Below are the code and all the weights of a small trained network. Each question names an input and a target symbol and asks about switching units off, where a switched-off unit gives its printed mean instead of its output.

import numpy as np


def w(rows, s, z=0):
    codes = np.array(rows[::2]) - 128.0
    scale = np.full(codes.shape[1], s)
    scale[-1] = z or s
    return codes * scale


def norm(h):
    return h / np.sqrt((h * h).mean(-1, keepdims=True) + 1e-5)


def f(y):
    return np.maximum(y, 0)


def softmax(a):
    e = np.exp(a - a.max(-1, keepdims=True))
    return e / e.sum(-1, keepdims=True)


def log_softmax(a):
    a = a - a.max(-1, keepdims=True)
    return a - np.log(np.exp(a).sum(-1, keepdims=True))


def net(x, mask):
    ids = ['βγδηλστψ'.index(c) for c in x.split()]
    T = len(ids)
    res = E[ids] + P[:T]
    r = norm(res)
    for j in range(3):
        rows = slice(3 * j, 3 * j + 3)
        q, k, v = (r @ M[0][rows].T for M in (Q, K, V))
        z = softmax(np.where(np.tri(T) > 0, q @ k.T / 3**0.5, -1e9)) @ v
        o = O[0][rows]
        res = res + np.where(mask[j], z, o[:, -1]) @ o[:, :-1]
    y = f(norm(res) @ A[0][:, :-1].T + A[0][:, -1])
    res = res + np.where(mask[3:15], y, B[0][:, -1]) @ B[0][:, :-1]
    return log_softmax(norm(res)[-1] @ U[:, :-1].T + U[:, -1])


Q, K, V, O, A, B = {}, {}, {}, {}, {}, {}
E = w([
[255,57,145,99],'β',
[222,123,184,153],'γ',
[204,56,174,161],'δ',
[149,60,157,41],'η',
[162,44,197,116],'λ',
[182,132,150,37],'σ',
[175,14,159,83],'τ',
[221,166,157,88],'ψ',
],0.0054)
P = w([
[81,152,100,151],'0',
[97,2,135,124],'1',
[133,134,113,124],'2',
[236,227,138,111],'3',
[93,143,127,141],'4',
[173,61,139,54],'5',
[131,133,96,137],'6',
[177,64,137,57],'7',
[95,143,136,141],'8',
[183,65,136,59],'9',
[115,136,80,145],'10',
[196,59,139,40],'11',
[115,130,215,154],'12',
],0.021)
Q[0] = w([
[162,115,174,97],'head 1',
[75,132,252,143],'head 1',
[77,149,119,160],'head 1',
[105,131,191,119],'head 2',
[150,103,127,139],'head 2',
[80,125,98,200],'head 2',
[140,122,70,131],'head 3',
[105,128,144,148],'head 3',
[161,129,198,86],'head 3',
],0.023)
K[0] = w([
[52,155,2,142],'head 1',
[174,104,29,147],'head 1',
[154,120,128,74],'head 1',
[171,181,87,132],'head 2',
[81,126,106,125],'head 2',
[169,119,161,94],'head 2',
[124,141,171,146],'head 3',
[164,69,91,156],'head 3',
[93,125,52,167],'head 3',
],0.022)
V[0] = w([
[242,201,210,241],'head 1',
[96,219,168,125],'head 1',
[72,21,226,252],'head 1',
[99,224,169,75],'head 2',
[107,76,209,76],'head 2',
[153,198,221,169],'head 2',
[133,77,189,129],'head 3',
[77,66,158,246],'head 3',
[177,251,141,150],'head 3',
],0.012)
O[0] = w([
[164,68,129,201,38],'head 1',
[30,123,201,215,173],'head 1',
[253,132,164,67,195],'head 1',
[99,107,191,124,111],'head 2',
[84,155,132,89,2],'head 2',
[167,180,181,153,80],'head 2',
[147,129,161,75,35],'head 3',
[168,45,128,74,250],'head 3',
[62,103,118,177,113],'head 3',
],0.013,0.0057)
A[0] = w([
[191,125,148,105,170],'neuron 1',
[138,92,145,211,81],'neuron 2',
[157,114,255,116,147],'neuron 3',
[71,128,16,156,157],'neuron 4',
[187,127,173,85,156],'neuron 5',
[120,69,180,57,148],'neuron 6',
[66,165,132,119,84],'neuron 7',
[81,202,118,41,68],'neuron 8',
[24,191,122,82,2],'neuron 9',
[166,113,122,170,127],'neuron 10',
[121,70,165,138,142],'neuron 11',
[162,124,89,153,135],'neuron 12',
],0.016,0.0094)
B[0] = w([
[43,149,159,148,254],'neuron 1',
[128,208,55,109,198],'neuron 2',
[156,112,187,83,221],'neuron 3',
[157,93,189,101,180],'neuron 4',
[71,121,117,200,252],'neuron 5',
[151,227,124,181,242],'neuron 6',
[141,52,193,4,151],'neuron 7',
[97,126,1,150,178],'neuron 8',
[177,93,171,77,158],'neuron 9',
[118,69,92,96,187],'neuron 10',
[131,182,89,132,211],'neuron 11',
[168,65,116,123,171],'neuron 12',
],0.014,0.0094)
U = w([
[72,102,182,80,242],'β',
[149,105,174,192,194],'γ',
[171,203,198,83,6],'δ',
[73,194,73,115,127],'η',
[155,145,104,4,147],'λ',
[149,107,44,161,66],'σ',
[205,74,145,67,179],'τ',
[41,123,128,185,30],'ψ',
],0.021,0.0023)

Each question gives the input, a string of symbols that net reads in full, and the target symbol t.
The units are the heads (3 rows each of Q, K, V and O) and the neurons (one row each of A and B). Each row of codes is followed by its name. A weight is (code - 128) times the scale printed after its matrix; where a second scale follows, it is the last column's (O, A, B and U).
mask holds one flag per unit, heads first, then neurons. A switched-off unit (its flag False) gives its mean, the last column of its rows in O or B, instead of its output. The means were averaged over made-up inputs and are rounded, as every weight is.
A unit's drop is (log p(t) with every unit on - log p(t) with that unit switched off) / (log p(t) with every unit on - log p(t) with every unit switched off).
The circuit of an input: a set's keep is (log p(t) with only the set's units on - log p(t) with every unit switched off) / (log p(t) with every unit on - log p(t) with every unit switched off). Starting from the 12 units with the biggest drops (on a tie, the unit counted first), units are removed one at a time, each time the one whose removal leaves the highest keep (on an exact tie, the one counted first), for as long as the keep stays at least 0.8.
units of the circuit, in order: the units of the circuit, biggest drop first
top k neurons: the k neurons with the biggest drops, biggest first
drop when u is switched off: that unit's drop, to one decimal
input ψ η τ λ τ λ γ λ β β, target ψ: units of the circuit, in order : head 1
input τ τ δ η τ, target γ: units of the circuit, in order : head 2; head 1; neuron 1
input δ σ γ, target γ: units of the circuit, in order : neuron 5; head 1
input η ψ γ δ η τ σ λ γ ψ, target η: units of the circuit, in order : head 1; neuron 8
input γ σ η, target σ: units of the circuit, in order : head 3; neuron 1
input η ψ η, target λ: units of the circuit, in order : head 1; neuron 9
input λ η σ λ ψ λ τ σ γ η σ δ ψ, target β: units of the circuit, in order : head 1; neuron 7; neuron 4
input η γ λ σ, target η: units of the circuit, in order : head 1; neuron 8
input η σ ψ, target λ: top 2 neurons : neuron 9; neuron 7
input β γ τ γ γ τ β τ β η, target σ: top 2 neurons : neuron 3; neuron 6
input δ γ τ λ η γ η η τ, target λ: drop when head 1 is switched off : 0.8
input β γ λ ψ σ γ η δ σ, target λ: drop when head 1 is switched off : 1.1
input γ τ τ τ γ λ σ τ λ, target β: drop when neuron 7 is switched off : 0.2
input λ η λ λ σ δ, target δ: units of the circuit, in order : neuron 6
input η σ γ γ σ γ η γ ψ τ γ λ, target η: drop when head 1 is switched off : 0.2
